Each row of numbers belongs to one of the things below and depends on some of the facts about them. Some rows are named. Which thing is each other row?

There are 5 kinds of fact about the things: χ, α, Δ, Ψ, ε.
Z_11 χ: Z_851 Z_788 Z_119
Z_111 χ: Z_68 Z_818
Z_130 χ: Z_75 Z_568 Z_502
Z_133 χ: Z_62 Z_500 Z_190
Z_158 χ: Z_215 Z_390
Z_159 χ: Z_462
Z_2 χ: Z_32
Z_205 χ: Z_668 Z_955
Z_213 χ: Z_329
Z_219 χ: Z_932 Z_494 Z_796
Z_24 χ: Z_150 Z_297
Z_258 χ: Z_345
Z_271 χ: Z_36 Z_156
Z_295 χ: Z_578 Z_589
Z_350 χ: Z_555
Z_355 χ: Z_207 Z_576
Z_377 χ: Z_889
Z_378 χ: Z_521 Z_663 Z_738
Z_380 χ: Z_668
Z_406 χ: Z_576
Z_407 χ: Z_371 Z_950
Z_442 χ: Z_345
Z_479 χ: Z_983 Z_180
Z_483 χ: Z_932
Z_484 χ: Z_221
Z_51 χ: Z_383 Z_97
Z_514 χ: Z_928 Z_663 Z_32
Z_520 χ: Z_68
Z_524 χ: Z_354
Z_551 χ: Z_68 Z_207
Z_564 χ: Z_289 Z_390 Z_274 Z_43 Z_36
Z_658 χ: Z_215 Z_279 Z_955
Z_679 χ: Z_235 Z_274 Z_36
Z_703 χ: Z_274
Z_705 χ: Z_145 Z_67 Z_113
Z_732 χ: Z_535
Z_748 χ: Z_354 Z_150
Z_751 χ: Z_297
Z_762 χ: Z_649 Z_832
Z_833 χ: Z_983
Z_841 χ: Z_352
Z_850 χ: Z_552 Z_839 Z_281 Z_235
Z_854 χ: Z_307 Z_75 Z_408 Z_281
Z_856 χ: Z_329 Z_21 Z_25 Z_402 Z_839 Z_104 Z_535
Z_875 χ: Z_678 Z_589 Z_279
Z_887 χ: Z_907 Z_651 Z_589 Z_207
Z_901 χ: Z_450 Z_504 Z_190
Z_903 χ: Z_180
Z_920 χ: Z_329
Z_936 χ: Z_106 Z_493 Z_379 Z_889
Z_960 χ: Z_221 Z_983 Z_913 Z_793 Z_62
Z_987 χ: Z_192 Z_668 Z_274
α nogur <- Z_104 Z_113 Z_119 Z_133 Z_145 Z_150 Z_156 Z_180 Z_192 Z_205 Z_213 Z_215 Z_219 Z_221 Z_235 Z_24 Z_25 Z_254 Z_271 Z_274 Z_285 Z_289 Z_295 Z_297 Z_32 Z_329 Z_350 Z_354 Z_36 Z_380 Z_383 Z_390 Z_402 Z_406 Z_407 Z_43 Z_464 Z_48 Z_483 Z_484 Z_493 Z_494 Z_500 Z_502 Z_51 Z_514 Z_542 Z_549 Z_551 Z_555 Z_560 Z_57 Z_576 Z_578 Z_589 Z_62 Z_645 Z_649 Z_67 Z_678 Z_681 Z_683 Z_703 Z_718 Z_726 Z_732 Z_748 Z_75 Z_762 Z_778 Z_796 Z_818 Z_832 Z_839 Z_850 Z_851 Z_854 Z_887 Z_889 Z_891 Z_907 Z_913 Z_928 Z_932 Z_936 Z_948 Z_950 Z_955 Z_960 Z_983
α felek <- Z_106 Z_11 Z_130 Z_158 Z_159 Z_2 Z_201 Z_207 Z_21 Z_252 Z_281 Z_307 Z_31 Z_345 Z_352 Z_355 Z_371 Z_379 Z_479 Z_510 Z_520 Z_552 Z_564 Z_568 Z_612 Z_658 Z_663 Z_669 Z_68 Z_705 Z_738 Z_751 Z_788 Z_793 Z_846 Z_856 Z_895 Z_901 Z_903 Z_920 Z_97 Z_987
α nema <- Z_111 Z_190 Z_258 Z_279 Z_377 Z_378 Z_408 Z_442 Z_450 Z_461 Z_462 Z_504 Z_521 Z_524 Z_535 Z_651 Z_668 Z_679 Z_833 Z_841 Z_875 Z_922
[Z_104 Z_11 Z_133 Z_145 Z_159 Z_201 Z_213 Z_24 Z_271 Z_295 Z_307 Z_32 Z_329 Z_36 Z_378 Z_383 Z_450 Z_510 Z_514 Z_555 Z_612 Z_651 Z_658 Z_663 Z_669 Z_703 Z_718 Z_726 Z_738 Z_762 Z_778 Z_846 Z_856 Z_875 Z_887 Z_903 Z_928 Z_932] Δ 959
[Z_106 Z_111 Z_113 Z_119 Z_130 Z_150 Z_156 Z_158 Z_180 Z_190 Z_192 Z_2 Z_207 Z_21 Z_219 Z_235 Z_252 Z_254 Z_274 Z_279 Z_281 Z_289 Z_297 Z_31 Z_345 Z_352 Z_377 Z_379 Z_390 Z_402 Z_406 Z_407 Z_408 Z_461 Z_462 Z_479 Z_48 Z_483 Z_484 Z_494 Z_500 Z_502 Z_504 Z_51 Z_520 Z_524 Z_535 Z_542 Z_549 Z_552 Z_564 Z_578 Z_589 Z_62 Z_649 Z_668 Z_67 Z_68 Z_681 Z_732 Z_748 Z_75 Z_751 Z_788 Z_793 Z_796 Z_833 Z_839 Z_841 Z_850 Z_851 Z_854 Z_889 Z_891 Z_895 Z_901 Z_907 Z_922 Z_950 Z_955 Z_960 Z_983 Z_987] Δ 152
[Z_205 Z_215 Z_258 Z_285 Z_350 Z_371 Z_380 Z_43 Z_442 Z_493 Z_521 Z_551 Z_560 Z_57 Z_679 Z_818 Z_920] Δ 952
[Z_221 Z_25 Z_354 Z_355 Z_464 Z_568 Z_576 Z_645 Z_678 Z_683 Z_705 Z_832 Z_913 Z_936 Z_948 Z_97] Δ 471
Z_104 Ψ: Z_589 Z_796
Z_130 Ψ: Z_119
Z_133 Ψ: Z_11 Z_955 Z_235
Z_2 Ψ: Z_57
Z_213 Ψ: Z_542 Z_352 Z_408 Z_955
Z_252 Ψ: Z_751 Z_903 Z_190
Z_258 Ψ: Z_983 Z_520 Z_402
Z_307 Ψ: Z_254 Z_119 Z_726 Z_180
Z_31 Ψ: Z_479 Z_576
Z_32 Ψ: Z_788 Z_62 Z_219 Z_738
Z_345 Ψ: Z_379
Z_377 Ψ: Z_960
Z_450 Ψ: Z_555 Z_751 Z_156
Z_461 Ψ: Z_279 Z_271 Z_190
Z_462 Ψ: Z_564 Z_913 Z_484
Z_464 Ψ: Z_705 Z_850 Z_350 Z_683
Z_483 Ψ: Z_254 Z_542 Z_11
Z_493 Ψ: Z_297
Z_494 Ψ: Z_922 Z_402
Z_500 Ψ: Z_901 Z_576
Z_504 Ψ: Z_350
Z_51 Ψ: Z_663 Z_568 Z_832
Z_510 Ψ: Z_62 Z_201 Z_235
Z_524 Ψ: Z_679
Z_549 Ψ: Z_285 Z_11 Z_379 Z_180
Z_560 Ψ: Z_612 Z_542
Z_645 Ψ: Z_106 Z_329 Z_350 Z_552 Z_371
Z_649 Ψ: Z_683 Z_190
Z_651 Ψ: Z_221 Z_551 Z_180 Z_987
Z_678 Ψ: Z_119 Z_679
Z_718 Ψ: Z_383 Z_442 Z_669 Z_818 Z_190
Z_778 Ψ: Z_502 Z_156
Z_833 Ψ: Z_681 Z_841 Z_145 Z_57
Z_839 Ψ: Z_48 Z_788 Z_514 Z_669
Z_846 Ψ: Z_383 Z_841 Z_406
Z_851 Ψ: Z_889 Z_156
Z_875 Ψ: Z_24 Z_535
Z_887 Ψ: Z_564 Z_207
Z_891 Ψ: Z_329 Z_11 Z_568 Z_57
Z_895 Ψ: Z_68 Z_25 Z_279
Z_907 Ψ: Z_285 Z_856 Z_407
Z_920 Ψ: Z_111
Z_928 Ψ: Z_43
Z_932 Ψ: Z_221 Z_788 Z_402 Z_274
Z_948 Ψ: Z_119
Z_97 Ψ: Z_21 Z_235
ε gragra <- Z_104 Z_159 Z_2 Z_207 Z_215 Z_254 Z_307 Z_350 Z_352 Z_514 Z_542 Z_549 Z_551 Z_555 Z_576 Z_67 Z_683 Z_732 Z_748 Z_778 Z_850 Z_856 Z_922 Z_932 Z_97 Z_987
ε bripliro <- Z_106 Z_119 Z_150 Z_156 Z_21 Z_213 Z_235 Z_295 Z_383 Z_408 Z_479 Z_521 Z_524 Z_578 Z_658 Z_678 Z_718 Z_751 Z_851 Z_907
ε gristun <- Z_11 Z_113 Z_130 Z_133 Z_145 Z_180 Z_205 Z_24 Z_274 Z_345 Z_354 Z_377 Z_379 Z_43 Z_461 Z_464 Z_552 Z_651 Z_668 Z_738 Z_796 Z_891 Z_903 Z_928 Z_936
ε kevobu <- Z_111 Z_252 Z_258 Z_279 Z_289 Z_31 Z_450 Z_493 Z_500 Z_510 Z_520 Z_645 Z_68 Z_703 Z_75 Z_788 Z_793 Z_833 Z_889 Z_960
ε skeklen <- Z_158 Z_190 Z_192 Z_221 Z_271 Z_281 Z_285 Z_32 Z_329 Z_355 Z_36 Z_390 Z_407 Z_48 Z_483 Z_494 Z_502 Z_504 Z_560 Z_564 Z_568 Z_589 Z_649 Z_681 Z_726 Z_762 Z_818 Z_832 Z_841 Z_854 Z_875 Z_895 Z_920 Z_948 Z_950
ε kalen <- Z_201 Z_219 Z_25 Z_297 Z_371 Z_378 Z_380 Z_402 Z_406 Z_442 Z_462 Z_484 Z_51 Z_535 Z_57 Z_612 Z_62 Z_663 Z_669 Z_679 Z_705 Z_839 Z_846 Z_887 Z_901 Z_913 Z_955 Z_983

Some rows with their names:
[ 12  18  -6   0  -3   2  11   0   0 -19   8 -12 -15   1  -3   8  15  -3
  10  -7   5  -4   3  -9   5   0]: Z_350
[  1  -5   7  13 -11   2  -1   1 -20 -15   7  16  -2   2 -11 -20   5   2
   8  -5  -1   3  12  -4  11   3]: Z_479
[ -9   4   5  10   0   3  -3   2   1  -4   1  11   0   0  -1  10  12   9
  -6   4  15 -15   6  -6 -10   5]: Z_726
[  9  12  -9   0  -7  12  20  -6  -1 -17   9   3  -6   4  -4  -4   3   1
  12  -2  -2   6  10   0   1   8]: Z_219
[-14  -3  11  17  -3  -9  -6  -5  -7  -8  -1  18   3  -7 -11  -2  15   8
 -11 -10   6  -1   1 -10   5  -6]: Z_568
[  3  -8   6  10  -4   3   1  -5  -7 -14   5  17   3   4  -9 -15   7   5
  -4  -4  -1  14  -3  -5   6   2]: Z_106
[  8  10  -6  -1  -9   5  19   0  -4 -11  12  -3  -5   2  -4  -2   0   6
   9  -2  -8   8   6   1   7  10]: Z_51
[ -5   3   0   3 -14  -3  10  -9  -6 -25  -1  -2  -2  -5  -7  -6  13   2
   8 -22  -3  17   1  -8  13  -9]: Z_705
[-10  12   0  11   0   1   0   3   2  -1  -1  14   0  -3  -3   4  11   2
  -8   2   8 -17   7  -4 -12   5]: Z_221
[ -3  -1   0   1 -10  14  10  13  -7  -8   4   3  -2   1   4   9  12   4
   4  -5   1  -9   7  -9  -3   6]: Z_213
[ -2  -1   4  10  -3  -1  -2   0  -5   4  10  13  -6   5  -7   1   3  18
  -7  10  10 -11   5   3  -3  13]: Z_950
[  3  21  -8   3  -5   5   7  -3  -4 -26   3 -12  -2   0   6   4   7   6
   1   4   5   1  12   5   5   1]: Z_576
[  8  16 -11   2  -4   5  20  -2   1 -13  14   3  -2   3  -1   0   1   3
  -5   4  -6   9   4   6   8   8]: Z_549
[  0  15  -2  -4  -7   2  11  -6  -3 -24  -4 -14   1   2  -2   7   8   9
   6  -2   3   5  -1   5   3   3]: Z_913
[ -9   4   3   6  -2   0   3   3   0   1  -2   8  -5  -5 -11   8  13  10
   7  -4  15 -20  11 -13  -5   3]: Z_271
[-11  -7 -12   7 -11  -1  12   1  -9   3  14   2   1   4 -10  -2  -4  -3
  11  -8  -2  -4  -3   3   3   3]: Z_524
[  6   5  -5   8 -10  -2  15  -8  -8 -15   9  11  -4   1  -8 -13   8   1
   2 -14 -14  18   2  -4  21  -4]: Z_2
[  7   4  -4   2  -6  11  16  -9  -1 -19   9  -2  -6  10  -3  -1   3   8
   6   3   5  11   5   6   1   8]: Z_983

Which thing is each row?
No name comes twice in this set of rows, the named rows included.
[ -2   3  -1  14  -6  -1   9   7  -4  12  10  18  -6  -3  -9   3   3   4
   0   4  -3 -15   9  -5  -3  10]	Z_483
[-12  -3  -9  18   0  -6   2  -9  -1   7  10  19   1   3 -13  -1   1  -5
  -1   2   9 -10  -2   7  -6   5]	Z_190
[ 11   4  -7   2   1   0  18 -13  -2 -22   8  11   3   2 -17 -18   5  10
   9 -10  -1  11   6 -16  19  -6]	Z_987
[  1 -14  -3  -1   4   9   5   4  -7  -6  14   3  15   8  -8 -15 -13  -3
   8   5   3  -5  -8  -2  -6   2]	Z_668
[-21   5  -4   8 -13  -7  -3   4 -12   2   4   6   2   4 -12  12  10   5
   3 -10   1 -27  -8   2   7   1]	Z_875
[ -4   8  -4   5  -9  -1   9  -8  -7 -26   4   2   5  -4   0  -2  14   5
  -9 -13  -6  16  -2  -6  17 -10]	Z_97
[  0   9 -12   2  -6   7  13 -15  -5 -22   8   0   6  17 -10  -3   0   2
  11   1   1   0  -9  17   9   3]	Z_535
[  2   2   6  10  -5   2   1   9 -11   4   6  13  -6   1 -10 -12  -1   2
   7   6   6 -13  11  -2  -9  13]	Z_960
[  9   5 -17  -5   4   0  11  -4   0 -22  14 -14   0   9  -6   0   4  -5
  14 -12   9 -12  -5 -13  10 -10]	Z_679
[ -8 -15  -4   6  -8   4   5   4  -7  -1  12  -3   9   5  -7  -7  -9  -5
   4   1  -1   0 -10   9  -4   8]	Z_461
[  8  12  -2   2  -3  -3   9   0   4 -23   4 -20  -7   2   0   9  13  -2
   5  -5   9   5  -4   1   2   0]	Z_57
[ -2   2  -6   7   1  -4  -2   2  -5 -15  13  -5   1   5  -3   4   7 -15
  -3  -5   9 -13  -9  -1  -4  -6]	Z_521
[ -5  -3  13   8  -5  -8  -8   5  -8   1   9  17 -11   5 -10   3  23   6
  -8 -20  -3 -12 -20 -18  11  -4]	Z_920
[  9  17  -3   3 -11   0   9   0  -7 -20   9 -12 -19   4   4  11  17  -4
  10 -12   4   1   3  -1   3   1]	Z_551

The same things again, as new rows of numbers:
Known rows:
[ -1   8   3  -1  13  -6  -8  -6  -3   7   6 -16 -21  10  -6]: Z_500
[-14 -12  -7   2  10  15  12  -4 -16 -24  18  10  25   6 -11]: Z_462
[ 11   3  -3 -11 -14   8  14  -3  13   1   7   1  -1  -6  13]: Z_24
[ -6   1 -13   8  18   1  -3 -13 -11  -1  29  -6 -14  18  -9]: Z_504
[ 12   7  -5 -15  -9   0   9   3  10  -2  13   0   2 -14  12]: Z_726
[  7  10   3  -8  13  -6 -16  -2   8  10  -9 -16 -23   0  -6]: Z_793
[ 12   7   9 -11 -16  -1  16  -3   1   1  15  -1   4  -5   9]: Z_928
[  3  -5   0  -3 -19   4  16  14   9   5 -13   0  20 -14   8]: Z_856
[-14 -13 -11   2   5  12   1   1 -17 -31  13  17  22   1  -6]: Z_535
[  1   2   9   7   0  -6 -17   3  -5  -3 -24   3  -7  10  -4]: Z_21
[ 14   2   5 -10 -20   1  16   0  12   5  -3  -8   2  -9  10]: Z_11
[-12   3  -3   5  -8 -13  -8   2  -3   9  -2  18  11  -2   1]: Z_215
[  9   4  -2  -2  10  -5 -10   4   8   8 -12 -16 -26  -1  -2]: Z_520
[ -4  -9  -8  -1 -16   4   7 -19  -8 -15  27  18  15   2   9]: Z_521
[  8   8 -17   7  -8 -15  -1   8  13  15   8   0 -17  -1  13]: Z_703
[ 13   4   5 -19 -18   2  12  -2  14   4  -2  -4   1 -12   8]: Z_903
[  1  -7  11   6   1   9  -7  -8   7  10 -27  -4  -9   5  -7]: Z_479
[  2 -12   2   2   1   5   6  18   3 -12 -25 -10  12 -15   0]: Z_987

Rows to name:
No name comes twice in this set of rows, the named rows included.
[  5   8  24  -6  -7  -1  10  16  -2   5  -2   9  20 -15  14]	Z_307
[  4  -1  -7  -4  -7   4  17 -11  -4  -8  41   9   7   3  11]	Z_651
[-10 -14  -5  26  12  15   1 -13  -9  -4  20  11  -9  20  -3]	Z_524
[  7  -5  23  17  13   9  -3  13   0  12  -9 -11 -23  -1  12]	Z_130
[ -4  -1 -20  14   0  -1   4 -14   3  12  38  -3 -15   7   8]	Z_258
[ 13   1  12 -18  -1   3   0  -2  -1 -14 -12 -15  -5  -7  -1]	Z_379
[ -7  -9 -14  17   8   7 -14 -10 -11 -19  15  19  -7  17  -8]	Z_408
[-22 -13 -19  17  16  11  -8  -8  -8  -7  15  16   1  13 -13]	Z_922
[  2 -14 -24  -4  10  15   6  -5  -3 -23  28  -9  -6   0   1]	Z_841
[-21 -14 -19  32  -2   7  -2   2  -5   6  13  31  13   3   7]	Z_679

